Below are the code and all the weights of a small trained network. Each question names an input and a target symbol and asks about switching units off, where a switched-off unit gives its printed mean instead of its output.

import numpy as np


def w(rows, s, z=0):
    codes = np.array(rows[::2]) - 128.0
    scale = np.full(codes.shape[1], s)
    scale[-1] = z or s
    return codes * scale


def f(y):
    return y / 2 * (1 + np.tanh(0.7978845608 * (y + 0.044715 * y**3)))


def softmax(a):
    e = np.exp(a - a.max(-1, keepdims=True))
    return e / e.sum(-1, keepdims=True)


def log_softmax(a):
    a = a - a.max(-1, keepdims=True)
    return a - np.log(np.exp(a).sum(-1, keepdims=True))


def net(x, mask):
    ids = ['ΘΞΠΣΨαβδεζμτφ'.index(c) for c in x.split()]
    T = len(ids)
    res = E[ids] + P[:T]
    q, k, v = (res @ M[0].T for M in (Q, K, V))
    z = softmax(np.where(np.tri(T) > 0, q @ k.T / 2**0.5, -1e9)) @ v
    res = res + np.where(mask[0], z, O[0][:, -1]) @ O[0][:, :-1]
    y = f(res @ A[0][:, :-1].T + A[0][:, -1])
    res = res + np.where(mask[1:9], y, B[0][:, -1]) @ B[0][:, :-1]
    return log_softmax(res[-1] @ U[:, :-1].T + U[:, -1])


Q, K, V, O, A, B = {}, {}, {}, {}, {}, {}
E = w([
[10,149,113],'Θ',
[177,84,60],'Ξ',
[13,186,79],'Π',
[5,168,112],'Σ',
[95,165,26],'Ψ',
[200,60,124],'α',
[93,105,169],'β',
[156,96,118],'δ',
[181,81,74],'ε',
[150,83,150],'ζ',
[82,133,105],'μ',
[147,79,160],'τ',
[22,190,57],'φ',
],0.013)
P = w([
[94,21,158],'0',
[123,127,6],'1',
[156,120,1],'2',
[113,101,36],'3',
[220,118,195],'4',
[191,170,214],'5',
],0.009)
Q[0] = w([
[78,79,1],'H1',
[89,24,103],'H1',
],0.0064)
K[0] = w([
[68,54,248],'H1',
[76,109,138],'H1',
],0.011)
V[0] = w([
[253,25,215],'H1',
[38,137,226],'H1',
],0.012)
O[0] = w([
[27,128,254,2],'H1',
[177,252,175,129],'H1',
],0.0095,0.0063)
A[0] = w([
[203,95,174,229],'N1',
[77,164,59,151],'N2',
[203,192,54,148],'N3',
[2,147,127,151],'N4',
[169,214,188,99],'N5',
[61,63,135,90],'N6',
[218,114,172,230],'N7',
[172,224,189,253],'N8',
],0.0087,0.0061)
B[0] = w([
[54,167,156,156],'N1',
[157,100,154,185],'N2',
[151,137,153,255],'N3',
[133,84,186,163],'N4',
[71,89,10,133],'N5',
[140,101,125,144],'N6',
[101,178,130,161],'N7',
[36,209,91,158],'N8',
],0.013,0.015)
U = w([
[113,179,142,3],'Θ',
[76,27,98,96],'Ξ',
[156,173,86,45],'Π',
[87,240,103,172],'Σ',
[171,44,42,104],'Ψ',
[148,79,216,87],'α',
[3,204,110,171],'β',
[135,122,203,191],'δ',
[87,41,132,51],'ε',
[80,166,208,177],'ζ',
[109,181,155,218],'μ',
[47,168,188,186],'τ',
[209,135,149,163],'φ',
],0.0072,0.0041)

Each question gives the input, a string of symbols that net reads in full, and the target symbol t.
The units are the heads (2 rows each of Q, K, V and O) and the neurons (one row each of A and B). Each row of codes is followed by its name. A weight is (code - 128) times the scale printed after its matrix; where a second scale follows, it is the last column's (O, A, B and U).
mask holds one flag per unit, heads first, then neurons. A switched-off unit (its flag False) gives its mean, the last column of its rows in O or B, instead of its output. The means were averaged over made-up inputs and are rounded, as every weight is.
A unit's drop is (log p(t) with every unit on - log p(t) with that unit switched off) / (log p(t) with every unit on - log p(t) with every unit switched off).
The circuit of an input: a set's keep is (log p(t) with only the set's units on - log p(t) with every unit switched off) / (log p(t) with every unit on - log p(t) with every unit switched off). Starting from all 9 units, units are removed one at a time, each time the one whose removal leaves the highest keep (on an exact tie, the one counted first), for as long as the keep stays at least 0.8.
circuit, biggest first: the units of the circuit, biggest drop first
unit that matters most: the unit with the biggest drop
k most important neurons: the k neurons with the biggest drops, biggest first
drop when u is switched off: that unit's drop, to one decimal
input τ δ Ψ Ψ, target τ: circuit, biggest first : H1
input φ Σ β, target φ: circuit, biggest first : H1; N3
input Ψ Ψ δ μ, target Ψ: circuit, biggest first : H1; N1
input Ξ τ ζ, target Ξ: circuit, biggest first : H1; N3
input φ Ψ δ, target φ: circuit, biggest first : H1; N3
input β Θ Π, target β: 3 most important neurons : N8; N5; N3
input φ β Π Π, target φ: circuit, biggest first : H1; N3; N2
input φ Σ μ μ, target φ: circuit, biggest first : H1; N3; N8
input α Ψ δ μ, target α: circuit, biggest first : H1; N4; N8
input Θ Ψ Ξ, target Σ: circuit, biggest first : H1; N8
input Θ Ψ Π Σ, target Σ: 2 most important neurons : N8; N4
input τ μ Π, target τ: 2 most important neurons : N4; N8
input Σ τ Π β, target Σ: circuit, biggest first : H1; N4; N8
input Θ τ ζ, target Σ: circuit, biggest first : H1; N8; N7
input Σ Ψ τ ζ, target Σ: unit that matters most : H1
input α β Ψ, target α: 2 most important neurons : N4; N8
input Θ μ Ξ ε, target Σ: 2 most important neurons : N8; N7
input β Σ Σ μ τ β, target Σ: 2 most important neurons : N7; N1
input Ψ φ ζ, target Ψ: 2 most important neurons : N8; N4
input τ Ψ μ, target τ: 2 most important neurons : N4; N8
input Σ Ψ β Σ β, target Ψ: most important neuron : N8
input φ β φ, target φ: 2 most important neurons : N3; N2
input τ ε Ψ Σ, target τ: 3 most important neurons : N4; N8; N3
input φ β Θ, target Ψ: drop when H1 is switched off : 0.1
input φ φ Σ δ, target φ: drop when N3 is switched off : 0.5
